How the objects are linked:
!: j249->j107, j694->j300, j626->j158, j791->j318, j302->j518, j403->j98, j229->j224, j466->j642, j47->j659, j107->j426, j401->j694, j494->j466, j518->j802, j208->j822, j43->j172, j822->j467, j248->j626, j205->j372, j420->j742, j158->j546, j776->j564, j372->j589, j137->j406, j102->j792, j772->j270, j844->j208, j467->j894, j663->j847, j188->j949, j835->j326, j197->j758, j408->j776, j510->j898, j949->j818, j318->j982, j758->j229, j988->j401, j950->j264, j327->j843, j96->j357, j792->j170, j563->j835, j264->j581, j846->j420, j187->j169, j291->j408, j41->j897, j701->j302, j847->j14, j406->j43, j456->j129, j659->j205, j426->j701, j98->j939, j589->j327, j315->j562, j895->j28, j898->j47, j843->j249, j451->j563, j28->j217, j568->j553, j169->j197, j564->j41, j172->j950, j270->j403, j326->j522, j581->j96, j122->j248, j742->j663, j897->j122, j129->j988, j802->j772, j894->j187, j170->j510, j163->j846, j777->j568, j642->j844, j343->j456, j300->j895, j553->j163, j527->j188, j912->j137, j217->j791, j939->j291, j357->j527, j522->j777, j562->j451, j982->j315, j818->j102, j14->j912, j224->j343, j546->j86, j86->j494
@: j249->j802, j694->j318, j626->j642, j791->j563, j302->j98, j403->j564, j229->j401, j466->j894, j47->j843, j107->j772, j401->j791, j494->j467, j518->j939, j208->j197, j43->j357, j822->j758, j248->j466, j205->j107, j420->j137, j158->j844, j776->j626, j372->j426, j137->j581, j102->j659, j772->j408, j844->j169, j467->j229, j663->j43, j188->j510, j835->j163, j197->j129, j408->j248, j510->j589, j949->j898, j318->j835, j758->j988, j988->j217, j950->j188, j327->j302, j96->j102, j792->j205, j563->j553, j264->j949, j846->j912, j187->j343, j291->j122, j41->j546, j701->j403, j847->j172, j406->j96, j456->j895, j659->j249, j426->j270, j98->j41, j589->j701, j315->j522, j895->j315, j898->j327, j843->j518, j451->j568, j28->j562, j568->j663, j169->j456, j564->j158, j172->j527, j270->j776, j326->j846, j581->j818, j122->j494, j742->j406, j897->j86, j129->j28, j802->j291, j894->j224, j170->j372, j163->j14, j777->j742, j642->j187, j343->j300, j300->j982, j553->j847, j527->j170, j912->j264, j217->j451, j939->j897, j357->j792, j522->j420, j562->j777, j982->j326, j818->j47, j14->j950, j224->j694, j546->j208, j86->j822
~: j249->j898, j694->j758, j626->j291, j791->j129, j302->j372, j403->j107, j229->j208, j466->j897, j47->j188, j107->j47, j401->j197, j494->j41, j518->j589, j208->j626, j43->j420, j822->j158, j248->j939, j205->j818, j420->j835, j158->j408, j776->j802, j372->j102, j137->j163, j102->j264, j772->j843, j844->j248, j467->j546, j663->j522, j188->j43, j835->j217, j197->j642, j408->j518, j510->j357, j949->j172, j318->j988, j758->j844, j988->j169, j950->j663, j327->j170, j96->j912, j792->j581, j563->j28, j264->j847, j846->j563, j187->j494, j291->j302, j41->j270, j701->j205, j847->j777, j406->j846, j456->j894, j659->j949, j426->j659, j98->j426, j589->j792, j315->j694, j895->j224, j898->j527, j843->j510, j451->j895, j28->j343, j568->j315, j169->j466, j564->j772, j172->j742, j270->j249, j326->j791, j581->j14, j122->j98, j742->j326, j897->j403, j129->j187, j802->j327, j894->j86, j170->j96, j163->j451, j777->j982, j642->j122, j343->j467, j300->j229, j553->j562, j527->j406, j912->j553, j217->j456, j939->j701, j357->j137, j522->j318, j562->j300, j982->j401, j818->j950, j14->j568, j224->j822, j546->j776, j86->j564
§: j249->j205, j694->j343, j626->j564, j791->j694, j302->j843, j403->j302, j229->j894, j466->j626, j47->j102, j107->j372, j401->j224, j494->j248, j518->j249, j208->j86, j43->j847, j822->j494, j248->j776, j205->j170, j420->j777, j158->j41, j776->j403, j372->j510, j137->j742, j102->j357, j772->j426, j844->j546, j467->j466, j663->j553, j188->j264, j835->j982, j197->j822, j408->j270, j510->j949, j949->j581, j318->j300, j758->j467, j988->j229, j950->j912, j327->j47, j96->j43, j792->j527, j563->j318, j264->j137, j846->j522, j187->j844, j291->j772, j41->j939, j701->j327, j847->j163, j406->j663, j456->j197, j659->j792, j426->j589, j98->j518, j589->j898, j315->j28, j895->j129, j898->j818, j843->j659, j451->j791, j28->j988, j568->j563, j169->j208, j564->j98, j172->j14, j270->j701, j326->j315, j581->j406, j122->j408, j742->j568, j897->j291, j129->j758, j802->j107, j894->j642, j170->j188, j163->j326, j777->j451, j642->j158, j343->j169, j300->j456, j553->j835, j527->j950, j912->j420, j217->j401, j939->j802, j357->j172, j522->j562, j562->j217, j982->j895, j818->j96, j14->j846, j224->j187, j546->j897, j86->j122
^: j249->j659, j694->j224, j626->j776, j791->j401, j302->j327, j403->j701, j229->j467, j466->j248, j47->j818, j107->j205, j401->j229, j494->j122, j518->j843, j208->j546, j43->j663, j822->j86, j248->j408, j205->j792, j420->j522, j158->j564, j776->j270, j372->j170, j137->j420, j102->j96, j772->j107, j844->j158, j467->j494, j663->j568, j188->j950, j835->j318, j197->j208, j408->j772, j510->j188, j949->j264, j318->j694, j758->j822, j988->j758, j950->j14, j327->j898, j96->j406, j792->j357, j563->j791, j264->j912, j846->j326, j187->j642, j291->j802, j41->j98, j701->j589, j847->j553, j406->j742, j456->j169, j659->j102, j426->j372, j98->j302, j589->j510, j315->j895, j895->j456, j898->j949, j843->j47, j451->j217, j28->j129, j568->j451, j169->j844, j564->j403, j172->j847, j270->j426, j326->j982, j581->j137, j122->j291, j742->j777, j897->j939, j129->j197, j802->j249, j894->j466, j170->j527, j163->j835, j777->j562, j642->j626, j343->j187, j300->j343, j553->j563, j527->j172, j912->j846, j217->j988, j939->j518, j357->j43, j522->j315, j562->j28, j982->j300, j818->j581, j14->j163, j224->j894, j546->j41, j86->j897
%: j249->j772, j694->j982, j626->j844, j791->j835, j302->j939, j403->j41, j229->j694, j466->j187, j47->j249, j107->j270, j401->j318, j494->j894, j518->j291, j208->j758, j43->j527, j822->j229, j248->j642, j205->j426, j420->j406, j158->j208, j776->j158, j372->j701, j137->j96, j102->j205, j772->j776, j844->j197, j467->j224, j663->j172, j188->j898, j835->j846, j197->j988, j408->j626, j510->j327, j949->j47, j318->j326, j758->j401, j988->j791, j950->j949, j327->j518, j96->j792, j792->j372, j563->j163, j264->j818, j846->j137, j187->j456, j291->j248, j41->j86, j701->j98, j847->j950, j406->j357, j456->j28, j659->j107, j426->j403, j98->j897, j589->j302, j315->j777, j895->j562, j898->j843, j843->j802, j451->j553, j28->j451, j568->j847, j169->j129, j564->j546, j172->j188, j270->j564, j326->j420, j581->j102, j122->j466, j742->j43, j897->j494, j129->j217, j802->j408, j894->j343, j170->j589, j163->j912, j777->j663, j642->j169, j343->j895, j300->j315, j553->j14, j527->j510, j912->j581, j217->j563, j939->j122, j357->j170, j522->j742, j562->j568, j982->j522, j818->j659, j14->j264, j224->j300, j546->j822, j86->j467

The rows follow the links: the fewer symbols apart two objects are, the more alike their rows tend to be.

Here are some objects, each with a row of numbers. One shown again gets a slightly different row.
j701: 4 -28 14 -3 10 23 -12 -12 6 6 12 11 3 50 0 -1 38 -6 12 -1 -31 -14 -16 13 22 11 -38 42 -1 -8 16 25 8 1 -23 -13 -29 -4 -23 -1 -1 -16 -1 -31 34 17 21 -15 12 16 -25 -26 -2 5 9 -12 12 3 -2 0 11 -51
j939: -3 -27 13 -27 6 -10 20 -10 -16 19 10 0 -29 11 11 -14 -30 -20 4 -7 -20 4 -17 30 -1 17 -24 5 -2 9 29 46 12 -28 37 -11 -27 18 -8 -4 -12 27 0 -30 15 -1 4 -20 2 30 -28 17 16 1 14 -16 23 33 -9 -27 34 -21
j988: -6 33 -13 3 7 -14 22 3 -10 10 -17 -10 -11 -42 7 3 -53 -6 4 -4 29 -3 15 -4 -33 5 22 -22 14 6 14 -12 0 -7 35 30 34 8 19 -10 -9 34 19 19 -37 -24 -2 8 -9 -4 27 21 -6 10 -20 1 -5 7 -9 -6 -12 46
j663: 5 5 -6 20 -16 8 -25 10 20 -26 -1 5 31 -1 -17 7 47 23 -11 7 8 4 10 -29 14 -21 18 -3 -7 -10 -41 -35 -13 29 -43 -4 7 -17 0 12 15 -35 -18 26 -4 11 -14 15 -2 -30 13 -18 -9 -10 2 19 -20 -32 14 28 -20 9
j43: -3 -13 -10 -3 3 1 -8 13 -8 -17 16 -6 14 -16 -13 -28 -3 -1 6 23 -21 28 7 -51 17 -32 29 -27 -6 -12 -35 1 -33 12 20 -2 -2 -8 18 40 26 -14 -47 7 -10 9 3 -6 1 -34 5 0 3 -31 -8 35 13 -31 4 19 -2 4
j451: -2 30 -18 25 15 9 -6 8 2 -3 -17 -3 20 -22 -8 -2 -11 6 12 13 19 -6 21 -44 -10 -15 28 -6 17 -10 -9 -33 -22 21 -4 31 40 -12 19 7 10 -2 3 24 -35 -10 7 12 -3 -30 37 -12 -21 0 -30 20 -9 -27 -6 22 -35 27
j494: -6 9 -4 -9 29 8 26 -9 -16 27 -13 -2 -23 2 17 -7 -51 -25 24 -9 -1 -15 2 11 -22 19 -16 13 21 8 51 24 7 -19 40 28 10 10 2 -14 -14 37 30 -18 -6 -17 25 -14 7 23 5 8 -9 20 -20 -16 18 20 -23 -17 2 1
j742: 6 8 -3 19 -24 -3 -22 12 18 -26 -3 4 30 -7 -19 14 41 28 -18 4 12 6 5 -17 13 -16 23 -11 -13 -8 -46 -40 -6 26 -42 -12 4 -13 2 7 13 -34 -17 28 -7 10 -21 17 -9 -28 9 -12 -1 -11 8 17 -29 -26 19 25 -18 15
j163: 3 11 -1 4 -37 -25 -10 13 12 -23 5 -3 10 -33 -12 7 13 23 -32 -1 26 21 6 -5 0 -16 28 -36 -19 -1 -49 -36 -2 13 -18 -17 3 -3 11 9 10 -13 -18 33 -13 0 -41 19 -11 -23 5 12 10 -16 14 13 -26 -14 21 11 1 35
j568: -2 14 -8 0 -32 -25 3 14 5 -15 3 -8 1 -47 -9 -4 -14 14 -25 6 22 29 9 -16 -5 -20 38 -45 -11 2 -44 -25 -11 2 3 -6 11 2 21 14 12 4 -22 33 -25 -2 -30 16 -9 -26 14 23 11 -20 2 16 -15 -12 15 8 2 44
j343: -7 39 -18 18 26 11 11 -2 -9 18 -26 -4 -3 -15 9 4 -38 -11 20 -3 24 -22 16 -14 -31 8 5 2 26 -1 30 -14 -6 1 17 43 42 -1 10 -16 -8 21 35 7 -28 -18 20 4 -1 -4 34 -4 -25 20 -34 -2 0 3 -21 2 -27 24
j822: -3 22 6 -5 -11 -19 20 -7 -3 15 -15 -1 -22 -14 18 22 -28 -5 -16 -24 30 -14 0 49 -27 28 -11 -5 3 18 29 1 31 -20 10 8 10 17 0 -33 -27 26 35 4 -7 -18 -15 7 -7 29 1 22 5 19 10 -28 -10 37 3 -27 9 23
j518: 2 -27 8 -8 26 30 -3 -11 -6 12 6 7 -2 48 5 -14 17 -18 27 8 -36 -15 -12 -4 17 9 -33 41 11 -7 30 35 -1 -2 -1 0 -22 -3 -20 4 0 -7 -5 -36 28 11 36 -21 18 16 -19 -22 -8 5 -4 -5 25 2 -13 -1 5 -53
j129: -9 36 -15 8 15 -5 19 2 -10 14 -21 -7 -8 -31 7 2 -51 -13 11 -3 29 -7 15 -10 -33 4 18 -15 18 3 21 -13 -3 -5 33 35 37 2 22 -8 -8 31 24 18 -35 -23 8 7 -5 -5 28 11 -15 8 -27 -1 0 5 -13 -3 -19 38
j898: 0 -39 -2 -12 16 14 -3 2 -11 -3 23 2 1 17 -7 -34 3 -13 22 18 -46 20 -6 -31 28 -17 -1 4 -2 -12 -9 33 -25 0 24 -9 -28 -2 1 38 20 -10 -40 -27 16 14 22 -19 12 -11 -17 -6 5 -24 -4 19 33 -15 -6 9 15 -35
j122: 0 1 10 4 15 15 -1 -13 7 18 -10 10 -8 37 11 20 17 -4 9 -12 1 -34 -10 35 -6 28 -36 44 7 2 42 10 27 -5 -21 5 -6 4 -25 -31 -21 4 36 -20 19 0 14 -2 6 32 -10 -18 -11 29 1 -28 0 23 -7 -15 -1 -31
j28: 1 38 -3 16 -25 -23 0 4 13 -5 -16 -3 3 -34 1 28 -2 19 -25 -16 47 -5 9 18 -24 8 19 -21 -5 8 -14 -40 15 3 -19 5 26 2 10 -26 -10 7 25 37 -20 -14 -30 23 -15 -2 22 15 0 8 4 -5 -33 4 16 -3 -15 46
j847: 3 3 -6 24 -3 11 -23 10 16 -22 2 3 32 1 -17 -1 41 19 -5 13 0 4 9 -37 17 -24 19 -1 -4 -16 -37 -35 -21 30 -36 -2 7 -21 1 16 19 -35 -18 21 -5 9 -6 12 -4 -33 13 -22 -12 -11 -7 22 -12 -37 8 32 -26 -1
j895: 0 34 -5 7 -25 -26 6 4 5 -6 -10 -6 -6 -38 4 22 -18 11 -25 -14 44 -1 9 19 -27 5 23 -27 -4 13 -9 -36 14 -1 -7 5 24 7 12 -21 -13 12 21 32 -25 -17 -31 21 -15 -4 19 22 1 7 5 -8 -27 13 13 -10 -5 52
j170: 2 -34 0 -3 16 21 -15 0 -3 -6 16 3 13 28 -11 -23 24 -4 21 18 -41 7 -3 -33 28 -17 -5 10 -1 -15 -11 19 -23 12 -3 -10 -24 -14 -5 29 22 -24 -35 -23 17 18 26 -12 13 -12 -15 -22 -2 -17 -4 23 24 -25 -5 16 3 -43
j41: 2 -7 14 -6 -3 0 3 -16 4 12 -2 6 -14 31 12 22 15 -2 -5 -19 2 -22 -14 51 -5 32 -37 32 -2 8 30 17 33 -14 -19 -12 -16 12 -24 -30 -24 7 33 -20 24 -1 3 -4 5 36 -22 -3 3 25 17 -30 -4 32 -1 -20 12 -21
j563: -2 29 -20 18 13 5 -4 9 -2 -4 -10 -8 14 -29 -6 -6 -22 3 12 12 18 3 21 -45 -9 -19 31 -18 14 -10 -13 -29 -25 18 12 28 35 -12 22 12 13 1 -2 23 -33 -9 5 9 -2 -30 32 -5 -18 -5 -29 21 -7 -28 -5 22 -29 30
j553: -1 10 -6 1 -30 -26 -3 14 6 -22 3 -6 6 -46 -8 3 -1 18 -26 2 22 27 5 -8 -5 -18 35 -41 -17 4 -48 -32 -7 5 -4 -15 9 1 17 11 11 -5 -19 36 -21 -3 -38 18 -12 -22 10 17 12 -17 11 12 -22 -14 20 10 1 40
j401: -7 35 -11 2 -4 -21 20 4 -8 7 -15 -9 -14 -44 8 6 -51 -3 -6 -8 33 2 11 3 -31 4 21 -28 10 13 9 -21 3 -11 26 22 30 8 21 -9 -12 31 20 26 -30 -20 -11 10 -10 -1 26 26 -4 8 -13 -3 -12 9 -3 -9 -7 50

Each walk starts at a row. The symbols on each line, taken left to right, move it on to the next object.
Answer with the object's row; about right is enough.
---
-1 -27 4 -16 32 21 8 -10 -13 17 12 5 -11 32 7 -20 -10 -23 28 6 -35 -6 -13 -4 8 8 -29 27 10 -3 38 46 -5 -11 29 4 -21 5 -10 9 1 6 -4 -39 20 6 34 -25 13 20 -19 -10 -3 4 -6 -5 33 9 -21 -9 14 -41
% % ~ % @ ^
-5 9 1 7 28 24 4 -17 -3 24 -14 6 -6 37 11 10 -2 -14 23 -9 -3 -36 -3 15 -10 28 -34 44 22 1 51 16 19 -5 -4 22 8 4 -14 -26 -16 7 38 -23 9 -5 32 -11 6 27 -1 -19 -15 31 -13 -21 7 18 -15 -8 -14 -27
§ % ^ ^ ^
3 -28 10 -3 20 31 -11 -12 2 9 9 6 2 50 2 -5 28 -7 19 1 -31 -16 -13 4 19 7 -34 43 3 -4 26 29 5 1 -12 -5 -25 -1 -21 3 1 -15 -3 -36 30 16 31 -16 16 16 -22 -25 -4 7 3 -9 17 4 -8 0 3 -52
---
0 -27 3 -9 33 24 2 -12 -13 16 6 4 -4 40 3 -17 3 -19 27 5 -35 -11 -10 -7 13 8 -31 32 12 -9 35 40 -4 -6 12 5 -20 -1 -14 7 2 4 -5 -39 24 9 36 -24 17 17 -16 -18 -6 7 -5 -4 30 4 -19 -3 9 -50
§ @ § @ ! @
4 -10 17 -11 -8 -7 8 -14 2 12 4 5 -19 25 14 18 6 -2 -9 -20 2 -17 -16 54 -3 31 -32 22 -6 13 27 20 36 -21 -8 -15 -20 11 -21 -29 -22 9 21 -17 26 0 -5 -3 2 36 -25 6 8 17 23 -32 -1 38 4 -29 21 -23
§ @ @ @ §
-4 10 -8 -5 32 13 21 -11 -16 28 -13 -3 -18 10 16 -6 -41 -25 26 -5 -4 -22 2 6 -22 16 -20 22 27 2 55 25 5 -16 31 31 13 9 1 -15 -15 30 31 -23 -3 -12 35 -13 6 20 8 0 -14 23 -22 -16 20 18 -23 -13 -3 -9
---
3 11 1 15 -31 -10 -21 10 16 -27 1 1 21 -13 -14 10 39 26 -24 4 18 11 7 -10 11 -18 21 -21 -17 -3 -48 -41 -6 22 -37 -15 4 -10 1 4 12 -29 -14 32 -8 4 -27 19 -8 -28 11 -2 4 -11 12 11 -29 -21 22 20 -13 19
^ @ @ ^ @
2 -5 -12 9 8 13 -14 9 -1 -14 8 -2 21 -7 -16 -20 12 3 11 23 -17 16 10 -57 17 -34 26 -13 4 -17 -34 -11 -36 20 1 6 5 -15 12 33 28 -23 -35 7 -11 12 8 -2 4 -36 11 -15 -5 -22 -17 32 6 -39 -1 32 -17 -3
@ % ~ ^
-1 -2 -11 18 7 15 -17 10 7 -19 2 1 29 0 -19 -14 22 8 9 21 -13 7 10 -54 18 -27 24 -4 1 -17 -33 -21 -33 29 -15 7 11 -20 6 29 24 -26 -31 11 -11 12 5 4 3 -36 14 -21 -12 -17 -14 30 0 -39 3 33 -21 -5
---
-4 17 4 -9 -5 -21 24 -8 -7 18 -11 -3 -29 -18 14 12 -38 -8 -10 -21 27 -8 -1 44 -27 23 -8 -6 3 20 29 3 26 -25 23 6 9 18 1 -29 -22 36 33 2 -7 -17 -8 1 -6 25 1 26 8 16 4 -25 -4 36 -2 -28 13 23
! ~ @ ^ ~ !
1 -17 19 -17 -9 -12 12 -13 -2 15 5 2 -23 17 11 12 -2 -3 -12 -16 -2 -8 -16 52 -5 28 -32 15 -9 18 24 29 32 -25 2 -20 -23 14 -17 -24 -23 14 20 -21 25 0 -7 -8 0 36 -31 14 15 11 23 -30 1 38 -2 -29 28 -19
~ % § ! !
-1 -24 8 -28 14 0 21 -9 -19 21 13 -2 -29 13 11 -21 -32 -20 13 -4 -27 2 -16 19 -2 12 -19 6 1 7 33 47 6 -29 43 -5 -26 14 -3 3 -10 24 -4 -33 17 -1 14 -21 9 28 -23 14 13 1 6 -10 28 24 -14 -24 29 -22
---
2 -4 13 1 5 8 0 -17 8 16 -7 6 -9 36 9 22 19 -2 3 -17 1 -28 -11 45 -5 29 -40 37 3 7 38 14 32 -10 -22 -6 -12 4 -22 -34 -25 3 35 -18 21 3 8 -4 5 33 -15 -10 -4 27 12 -26 -3 30 -4 -19 5 -27
^ § % @
-1 5 7 7 22 21 2 -16 0 16 -14 9 -8 39 11 16 9 -10 16 -12 -2 -37 -7 26 -5 27 -36 47 14 4 47 12 21 -3 -16 17 0 2 -20 -28 -20 5 38 -24 17 -4 22 -7 7 28 -3 -17 -14 33 -4 -27 3 21 -15 -12 -4 -29
^ § ! @ %
-3 10 -3 2 35 21 16 -13 -11 28 -16 -1 -12 19 12 0 -29 -21 29 -5 -4 -27 0 4 -16 20 -23 32 23 3 55 23 6 -9 25 30 13 5 -4 -15 -15 24 31 -24 -3 -12 35 -12 7 22 3 -5 -17 24 -20 -16 16 20 -24 -12 -7 -16
---
-6 13 1 -12 12 -12 27 -10 -17 23 -8 -7 -29 -14 17 1 -54 -19 7 -11 12 -6 3 27 -29 21 -9 0 10 16 40 20 15 -26 40 16 10 16 7 -19 -22 42 30 -10 -9 -19 6 -6 -3 23 2 22 1 15 -6 -19 10 33 -12 -26 11 16
% % ~ % @ ^
-4 36 -16 13 21 0 15 0 -11 17 -24 -4 -8 -21 9 4 -49 -14 16 -1 25 -15 17 -14 -30 4 12 -6 25 1 28 -11 -6 -2 25 41 39 0 16 -10 -6 27 27 8 -32 -21 15 5 -4 -7 34 5 -20 14 -35 0 1 1 -14 -1 -21 31
~ § ^ § ^
-5 -27 4 -25 24 7 18 -11 -22 24 11 -1 -26 17 11 -20 -29 -27 21 0 -33 1 -12 9 3 9 -24 14 8 6 37 48 0 -25 41 -2 -24 11 -6 8 -7 24 -6 -38 16 3 24 -23 9 20 -20 6 6 0 -2 -6 32 19 -16 -19 27 -31
---
-3 34 -7 3 -18 -28 12 5 2 -3 -13 -5 -8 -44 7 18 -30 10 -21 -11 41 2 10 16 -28 5 25 -31 -1 13 -6 -29 9 -8 7 7 27 8 17 -17 -11 22 22 29 -25 -17 -28 17 -17 0 21 27 3 4 -3 -7 -23 11 5 -10 -6 50
@ ~ §
-2 38 -15 20 26 13 6 -4 -4 16 -25 -5 2 -5 10 13 -25 -5 20 -4 25 -29 12 -14 -24 11 -1 16 26 -1 36 -16 0 6 7 41 43 -1 6 -20 -8 18 38 5 -29 -18 21 7 0 2 31 -7 -28 24 -33 -6 -6 1 -19 3 -32 18
§ % % § % %
-5 24 -21 10 6 -1 1 10 -6 -8 -7 -8 9 -38 -3 -10 -27 1 7 12 13 10 21 -44 -11 -22 38 -29 10 -8 -17 -26 -28 12 21 25 33 -8 24 19 15 5 -9 22 -33 -10 3 9 -6 -30 32 3 -11 -10 -26 24 -2 -24 -5 19 -22 39
---
1 30 4 9 -10 -8 8 -6 10 8 -16 3 -13 -6 13 35 -6 9 -15 -22 36 -28 -1 43 -25 30 -16 11 3 14 25 -16 33 -11 -12 9 15 9 -8 -42 -26 17 45 7 -4 -15 -14 11 -8 24 6 9 0 30 8 -30 -24 29 5 -21 -5 21
@ @ ~
-3 36 -11 27 14 13 0 -4 4 14 -29 3 3 4 5 26 -3 2 9 -12 28 -35 10 3 -23 19 -8 28 19 0 37 -23 14 9 -19 32 38 -4 -4 -32 -15 7 46 8 -15 -16 13 12 -3 8 23 -17 -25 35 -21 -14 -16 3 -9 0 -32 15
! § % % @ @
-2 17 -12 3 -9 -19 5 13 -1 -12 0 -12 0 -46 -7 -11 -31 3 -6 10 15 28 15 -30 -11 -24 42 -43 0 -2 -30 -22 -22 6 22 7 19 -1 27 18 12 9 -19 27 -32 -9 -17 9 -10 -30 22 15 0 -16 -15 22 -8 -19 3 12 -8 44
---
-1 35 -22 29 7 10 -8 11 8 -6 -20 -6 23 -16 -7 5 2 6 9 7 22 -9 19 -34 -10 -11 22 -6 13 -10 -9 -37 -14 25 -13 28 38 -11 14 1 11 -12 13 27 -29 -10 7 15 -3 -27 36 -14 -22 5 -25 17 -13 -28 -2 22 -39 25
@ ! § ! !
-4 21 -17 6 0 -11 5 11 -6 -6 -6 -10 6 -44 -4 -14 -32 0 1 12 12 17 15 -36 -10 -23 38 -37 4 -6 -24 -22 -27 9 25 18 28 -6 26 21 14 7 -15 24 -33 -10 -6 7 -6 -31 29 13 -3 -14 -18 22 0 -25 -1 12 -16 40
% § % ~ ~ !
1 35 -13 32 -2 8 -12 7 17 -7 -21 -3 26 -14 -7 21 15 15 -4 -4 35 -16 16 -18 -15 -4 16 3 7 -6 -11 -49 -1 25 -33 23 37 -11 4 -15 3 -14 22 32 -23 -8 -4 21 -7 -19 35 -13 -20 13 -15 5 -27 -19 4 18 -37 25
---
0 -18 16 -22 -8 -11 18 -13 -6 14 11 2 -30 12 13 4 -12 -11 -9 -15 -8 -4 -15 49 -4 20 -26 8 -7 14 23 33 26 -27 15 -19 -24 19 -13 -16 -19 18 13 -23 22 -2 -6 -8 0 34 -28 17 18 6 24 -27 7 37 2 -34 33 -16
^ @ ^ !
-3 -30 2 -17 28 16 12 -11 -19 17 8 1 -15 26 7 -22 -22 -26 28 6 -35 -3 -8 0 6 10 -25 22 10 0 35 50 -3 -17 36 2 -21 9 -8 10 0 16 -8 -39 17 3 28 -23 13 18 -19 -3 0 2 -6 -5 36 14 -20 -12 17 -35
§ % @ % ! @
-1 22 4 3 -13 -18 15 -8 4 15 -18 0 -20 -11 17 29 -19 3 -18 -25 31 -19 -3 51 -27 28 -12 2 1 17 26 -9 36 -17 -4 3 10 14 -5 -40 -28 22 45 7 -5 -17 -17 9 -10 25 1 18 -2 26 8 -27 -20 34 2 -25 2 18
